x = [[50, 42, 50, 49], [33, 44, 65, 23], [58, 45, 30, 74], [50, 45, 59, 52], [57, 45, 28, 69], [58, 47, 46, 74], [57, 46, 50, 72], [32, 44, 34, 30], [35, 30, 36, 32], [33, 31, 33, 25], [59, 45, 32, 77], [28, 44, 53, 20], [59, 45, 33, 77], [38, 43, 36, 39]]
x[0][0]	50
x[:, 1]	[42, 44, 45, 45, 45, 47, 46, 44, 30, 31, 45, 44, 45, 43]
x[2][2]	30
x[13][2]	36
x[10][2]	32
x[3]	[50, 45, 59, 52]
x[9][2]	33
x[0][1]	42
x[:, 3]	[49, 23, 74, 52, 69, 74, 72, 30, 32, 25, 77, 20, 77, 39]
x[11]	[28, 44, 53, 20]
x[:, 2]	[50, 65, 30, 59, 28, 46, 50, 34, 36, 33, 32, 53, 33, 36]
x[9][3]	25
x[5][2]	46
x[10][3]	77
x[8]	[35, 30, 36, 32]
x[2]	[58, 45, 30, 74]
x[2][1]	45
x[6][3]	72
x[:, 0]	[50, 33, 58, 50, 57, 58, 57, 32, 35, 33, 59, 28, 59, 38]
x[8][0]	35
x[4][0]	57
x[6][1]	46
x[9][0]	33
x[8][2]	36
x[0][2]	50

m =
[[426 695 820 783 762 749 617 441 436 592 718 763 811 829 670]
 [428 792 779 764 571 418 647 759 834 664 362 665 719 599 965]
 [427 759 801 765 728 502 430 633 749 805 808 521 379 683 747]
 [425 758 801 764 727 503 427 637 749 806 812 522 377 682 748]
 [428 806 767 739 457 527 740 815 719 362 689 674 688 945 261]
 [427 699 818 779 764 745 594 431 453 622 731 767 825 809 597]
 [427 604 753 816 803 775 763 766 736 646 522 429 417 493 607]
 [424 636 786 814 783 762 765 728 609 469 409 476 599 705 749]
 [428 810 766 722 431 573 752 832 609 395 777 584 869 711 180]]
m[0][0] = 426
m[3][12] = 377
m[6][14] = 607
m[4][3] = 739
m[8] = [428, 810, 766, 722, 431, 573, 752, 832, 609, 395, 777, 584, 869, 711, 180]
m[7][5] = 762
m[:, 9] = [592, 664, 805, 806, 362, 622, 646, 469, 395]
m[1][4] = 571
m[8][1] = 810
m[:, 5] = [749, 418, 502, 503, 527, 745, 775, 762, 573]
m[0][7] = 441
m[7][1] = 636
m[:, 1] = [695, 792, 759, 758, 806, 699, 604, 636, 810]
m[8][5] = 573
m[2][12] = 379
m[2][7] = 633
m[1][6] = 647
m[6][12] = 417
m[5] = [427, 699, 818, 779, 764, 745, 594, 431, 453, 622, 731, 767, 825, 809, 597]
m[3][6] = 427
m[5][13] = 809
m[5][0] = 427
m[6][0] = 427
m[2][10] = 808
m[7][3] = 814
m[1][12] = 719
m[:, 14] = [670, 965, 747, 748, 261, 597, 607, 749, 180]
m[0][13] = 829
m[2][3] = 765
m[6][9] = 646
m[1][14] = 965
m[7][13] = 705
m[4][12] = 688
m[5][4] = 764
m[6][10] = 522

X =
array([[153, 140,  97, 155, 159, 122, 164, 181, 181, 167],
       [ 95, 171, 187, 102,  95, 142, 103, 110, 105, 105],
       [114, 193, 106, 141, 135, 104, 155, 203, 190, 161],
       [183,  73, 100, 176, 179, 146, 150, 113, 116, 138],
       [182, 110,  30, 214, 207, 104, 181, 187, 169, 167]])
X[-5,0] -> 153
X[2,0] -> 114
X[-4] -> [95, 171, 187, 102, 95, 142, 103, 110, 105, 105]
X[-4,8] -> 105
X[-2,-1] -> 138
X[-1,3] -> 214
X[:, -7] -> [155, 102, 141, 176, 214]
X[-3,-5] -> 104
X[2,-2] -> 190
X[-5,4] -> 159
X[4] -> [182, 110, 30, 214, 207, 104, 181, 187, 169, 167]
X[3] -> [183, 73, 100, 176, 179, 146, 150, 113, 116, 138]
X[-4,0] -> 95
X[4,8] -> 169
X[-5,5] -> 122
X[:, 9] -> [167, 105, 161, 138, 167]
X[:, -9] -> [140, 171, 193, 73, 110]
X[:, 2] -> [97, 187, 106, 100, 30]
X[-1,2] -> 30
X[-2,8] -> 116
X[2,2] -> 106
X[0] -> [153, 140, 97, 155, 159, 122, 164, 181, 181, 167]
X[-3,7] -> 203

B =
-24 -14   5  -4 -15  -3   4  -2 -14  -9
 -4   4 -22  -3   6  -3  -4  -8   8 -11
-26   2 -16  -2 -17  -7   8  -6 -16 -14
 -6   3 -22  -3   5  -4  -3  -9   8 -10
-11 -17  10  -3  -7  -1  -2  -1  -7  -2
 -4   3 -21  -4   6  -2  -5  -8   9 -10
 -6   0 -21  -4   4  -3  -4  -9   8 -11
-12 -17  10  -4  -8  -1  -1   0  -7  -4
-17 -16  10  -3 -11  -1   2   0 -10  -4
 33   7   1  -1   6  -3  -3   3  -3  -1
-14 -16  10  -3  -8  -1  -1  -1  -8  -2
 33   6 -11   2   0 -12   8  -1  -6 -14
B[0, -10] = -24
B[-2, 0] = -14
B[0, 7] = -2
B[3, -3] = -9
B[6, -5] = -3
B[-6, -7] = -4
B[2, -4] = 8
B[7] = [-12, -17, 10, -4, -8, -1, -1, 0, -7, -4]
B[-4, -10] = -17
B[6, 7] = -9
B[2, 0] = -26
B[-6, 6] = -4
B[-12, -9] = -14
B[-5, -6] = -8
B[0] = [-24, -14, 5, -4, -15, -3, 4, -2, -14, -9]
B[4, 2] = 10
B[3, 0] = -6
B[-4] = [-17, -16, 10, -3, -11, -1, 2, 0, -10, -4]
B[:, -6] = [-15, 6, -17, 5, -7, 6, 4, -8, -11, 6, -8, 0]
B[5, 0] = -4
B[-12, -4] = 4
B[5, 4] = 6
B[-2] = [-14, -16, 10, -3, -8, -1, -1, -1, -8, -2]
B[3, 9] = -10
B[-5, -8] = 10
B[:, -10] = [-24, -4, -26, -6, -11, -4, -6, -12, -17, 33, -14, 33]
B[-10, 4] = -17
B[9, -10] = 33
B[11, 5] = -12
B[7, 5] = -1
B[1, 1] = 4
B[1, 4] = 6
B[-8] = [-11, -17, 10, -3, -7, -1, -2, -1, -7, -2]
B[10, 4] = -8
B[-11, -3] = -8
B[4, 1] = -17
